Here is a tiny trained network, its code and every weight. The questions are about switching its units off for an input and a target symbol, where a switched-off unit gives its printed mean instead of its output.

import numpy as np


def w(rows, s, z=0):
    codes = np.array(rows[::2]) - 128.0
    scale = np.full(codes.shape[1], s)
    scale[-1] = z or s
    return codes * scale


def norm(h):
    return h / np.sqrt((h * h).mean(-1, keepdims=True) + 1e-5)


def f(y):
    return y / 2 * (1 + np.tanh(0.7978845608 * (y + 0.044715 * y**3)))


def softmax(a):
    e = np.exp(a - a.max(-1, keepdims=True))
    return e / e.sum(-1, keepdims=True)


def log_softmax(a):
    a = a - a.max(-1, keepdims=True)
    return a - np.log(np.exp(a).sum(-1, keepdims=True))


def net(x, mask):
    ids = ['αβγδζξτ'.index(c) for c in x.split()]
    T = len(ids)
    res = E[ids] + P[:T]
    q, k, v = (norm(res) @ M[0].T for M in (Q, K, V))
    z = softmax(np.where(np.tri(T) > 0, q @ k.T / 4**0.5, -1e9)) @ v
    res = res + np.where(mask[0], z, O[0][:, -1]) @ O[0][:, :-1]
    y = f(norm(res) @ A[0][:, :-1].T + A[0][:, -1])
    res = res + np.where(mask[1:13], y, B[0][:, -1]) @ B[0][:, :-1]
    return log_softmax(norm(res)[-1] @ U[:, :-1].T + U[:, -1])


Q, K, V, O, A, B = {}, {}, {}, {}, {}, {}
E = w([
[188,91,155],'α',
[153,90,122],'β',
[187,50,99],'γ',
[180,78,121],'δ',
[115,64,72],'ζ',
[251,223,204],'ξ',
[55,217,105],'τ',
],0.0017)
P = w([
[90,172,142],'0',
[104,249,47],'1',
[74,101,212],'2',
[101,254,21],'3',
[63,86,226],'4',
[103,230,32],'5',
[71,83,220],'6',
[103,240,31],'7',
[68,83,224],'8',
[91,212,8],'9',
[74,83,225],'10',
[66,242,20],'11',
[70,66,236],'12',
[94,221,8],'13',
],0.00054)
Q[0] = w([
[194,97,48],'H0',
[253,120,60],'H0',
[101,134,182],'H0',
[42,136,163],'H0',
],0.0043)
K[0] = w([
[58,159,162],'H0',
[1,142,122],'H0',
[178,87,95],'H0',
[230,113,145],'H0',
],0.0051)
V[0] = w([
[46,37,160],'H0',
[91,190,172],'H0',
[9,222,132],'H0',
[182,121,105],'H0',
],0.0015)
O[0] = w([
[11,121,73,106],'H0',
[210,155,5,4],'H0',
[144,255,20,182],'H0',
[126,87,179,162],'H0',
],0.0011,0.00019)
A[0] = w([
[168,198,196,114],'N0',
[132,253,104,179],'N1',
[138,118,107,137],'N2',
[72,220,97,106],'N3',
[164,181,93,254],'N4',
[141,138,109,124],'N5',
[133,119,69,150],'N6',
[112,247,136,197],'N7',
[126,124,87,108],'N8',
[82,110,78,80],'N9',
[110,86,179,202],'N10',
[128,176,136,195],'N11',
],0.0049,0.0016)
B[0] = w([
[48,37,215,127],'N0',
[103,70,67,250],'N1',
[95,137,134,143],'N2',
[198,95,28,225],'N3',
[11,65,107,220],'N4',
[105,125,157,134],'N5',
[53,91,167,179],'N6',
[126,52,88,246],'N7',
[91,92,185,144],'N8',
[127,135,254,155],'N9',
[76,175,33,160],'N10',
[121,77,112,168],'N11',
],0.0024,0.0019)
U = w([
[170,152,212,166],'α',
[120,246,97,68],'β',
[255,79,134,141],'γ',
[175,182,134,169],'δ',
[3,165,209,84],'ζ',
[135,27,220,7],'ξ',
[93,81,5,201],'τ',
],0.0093,0.0017)

Each question gives the input, a string of symbols that net reads in full, and the target symbol t.
The units are the heads (4 rows each of Q, K, V and O) and the neurons (one row each of A and B). Each row of codes is followed by its name. A weight is (code - 128) times the scale printed after its matrix; where a second scale follows, it is the last column's (O, A, B and U).
mask holds one flag per unit, heads first, then neurons. A switched-off unit (its flag False) gives its mean, the last column of its rows in O or B, instead of its output. The means were averaged over made-up inputs and are rounded, as every weight is.
A unit's drop is (log p(t) with every unit on - log p(t) with that unit switched off) / (log p(t) with every unit on - log p(t) with every unit switched off).
The circuit of an input: a set's keep is (log p(t) with only the set's units on - log p(t) with every unit switched off) / (log p(t) with every unit on - log p(t) with every unit switched off). Starting from the 12 units with the biggest drops (on a tie, the unit counted first), units are removed one at a time, each time the one whose removal leaves the highest keep (on an exact tie, the one counted first), for as long as the keep stays at least 0.8.
circuit, biggest first: the units of the circuit, biggest drop first
most important unit: the unit with the biggest drop
top k neurons: the k neurons with the biggest drops, biggest first
drop when u is switched off: that unit's drop, to one decimal
input τ ζ β ξ τ ζ γ ζ β ζ, target ζ: most important unit => N9
input ζ ζ β α, target ζ: circuit, biggest first => N3, N7, H0
input γ ξ γ γ, target ξ: top 4 neurons => N3, N6, N1, N7
input ζ β γ τ γ τ β ζ β α, target ζ: circuit, biggest first => N3, N7
input ζ ζ δ γ, target ζ: top 4 neurons => N3, N7, N1, N6
input τ α ζ α τ γ τ ζ τ ξ γ τ ζ, target ζ: top 3 neurons => N3, N7, N1
input ξ ζ ζ γ, target ζ: top 4 neurons => N3, N6, N7, N1
input τ α ζ β τ τ β, target β: top 2 neurons => N10, N7
input ξ γ ξ τ β δ ζ δ, target ζ: drop when H0 is switched off => 0.0
input δ τ β ζ ξ, target ξ: drop when N6 is switched off => 0.0
input ζ τ τ γ α, target α: drop when N7 is switched off => 0.8
input τ τ δ δ α β ξ δ γ, target γ: drop when N3 is switched off => 0.2
